Below is a small trained network, with its code and all its weights. Each question gives an input and a class and asks what happens when units are switched off, that is, made to give their printed mean instead of their output.

import numpy as np


def w(rows, s, z=0):
    codes = np.array(rows[::2]) - 128.0
    scale = np.full(codes.shape[1], s)
    scale[-1] = z or s
    return codes * scale


def f(y):
    return np.maximum(y, 0)


def log_softmax(a):
    a = a - a.max(-1, keepdims=True)
    return a - np.log(np.exp(a).sum(-1, keepdims=True))


def net(x, mask):
    res = np.array(x, float).reshape(1, 4) / 4 @ E
    y = f(res @ A[0][:, :-1].T + A[0][:, -1])
    res = res + np.where(mask, y, B[0][:, -1]) @ B[0][:, :-1]
    return log_softmax(res[-1] @ U[:, :-1].T + U[:, -1])


A, B = {}, {}
E = w([
[84,172,19],'x0',
[88,61,45],'x1',
[3,147,131],'x2',
[62,134,108],'x3',
],0.012)
A[0] = w([
[69,219,78,255],'neuron 0',
[168,152,36,131],'neuron 1',
[140,32,130,241],'neuron 2',
[96,188,101,150],'neuron 3',
[58,139,154,92],'neuron 4',
[125,7,73,166],'neuron 5',
],0.017,0.0051)
B[0] = w([
[73,195,129,250],'neuron 0',
[171,120,3,202],'neuron 1',
[102,43,89,200],'neuron 2',
[112,205,181,188],'neuron 3',
[201,202,49,188],'neuron 4',
[36,135,216,221],'neuron 5',
],0.012,0.016)
U = w([
[254,133,219,154],'0',
[105,146,15,208],'1',
[24,62,157,161],'2',
[58,193,158,2],'3',
],0.013,0.0069)

Each question gives the input, the list of numbers given to net, and the class t.
The units are the neurons (one row each of A and B). Each row of codes is followed by its name. A weight is (code - 128) times the scale printed after its matrix; where a second scale follows, it is the last column's (A, B and U).
mask holds one flag per neuron, in row order. A switched-off neuron (its flag False) gives its mean, the last column of its row in B, instead of its output. The means were averaged over made-up inputs and are rounded, as every weight is.
A unit's drop is (log p(t) with every unit on - log p(t) with that unit switched off) / (log p(t) with every unit on - log p(t) with every unit switched off).
The circuit of an input: a set's keep is (log p(t) with only the set's units on - log p(t) with every unit switched off) / (log p(t) with every unit on - log p(t) with every unit switched off). Starting from all 6 units, units are removed one at a time, each time the one whose removal leaves the highest keep (on an exact tie, the one counted first), for as long as the keep stays at least 0.8.
circuit, biggest first: the units of the circuit, biggest drop first
k most important neurons: the k neurons with the biggest drops, biggest first
drop when u is switched off: that unit's drop, to one decimal
input [4,7,2,-2], class 3: circuit, biggest first -> (neuron 5)
input [-4,-5,8,-7], class 0: circuit, biggest first -> (neuron 0; neuron 5)
input [3,7,3,3], class 3: circuit, biggest first -> (neuron 5; neuron 0)
input [3,7,2,3], class 3: circuit, biggest first -> (neuron 5; neuron 0)
input [2,5,0,4], class 2: 2 most important neurons -> (neuron 5; neuron 4)
input [0,7,4,6], class 3: 2 most important neurons -> (neuron 5; neuron 4)
input [7,-3,5,-5], class 3: 2 most important neurons -> (neuron 3; neuron 0)
input [6,3,1,7], class 3: 3 most important neurons -> (neuron 3; neuron 0; neuron 5)
input [7,5,5,0], class 3: 3 most important neurons -> (neuron 3; neuron 0; neuron 5)
input [-4,1,5,7], class 1: 2 most important neurons -> (neuron 4; neuron 5)
input [-2,0,3,3], class 1: 4 most important neurons -> (neuron 5; neuron 4; neuron 3; neuron 0)
input [-3,-2,0,1], class 0: 4 most important neurons -> (neuron 5; neuron 0; neuron 1; neuron 2)
input [7,4,2,7], class 3: 2 most important neurons -> (neuron 3; neuron 0)
input [-2,0,-8,7], class 0: circuit, biggest first -> (neuron 0)
input [0,2,-6,6], class 2: 2 most important neurons -> (neuron 4; neuron 5)
input [-8,1,-7,1], class 2: 2 most important neurons -> (neuron 2; neuron 4)
input [2,8,-4,5], class 2: drop when neuron 5 is switched off -> 1.6
input [-3,-6,8,-6], class 0: drop when neuron 0 is switched off -> 0.3
input [-4,-7,0,-1], class 0: drop when neuron 0 is switched off -> 0.1
input [-1,5,-7,-6], class 2: circuit, biggest first -> (neuron 5)
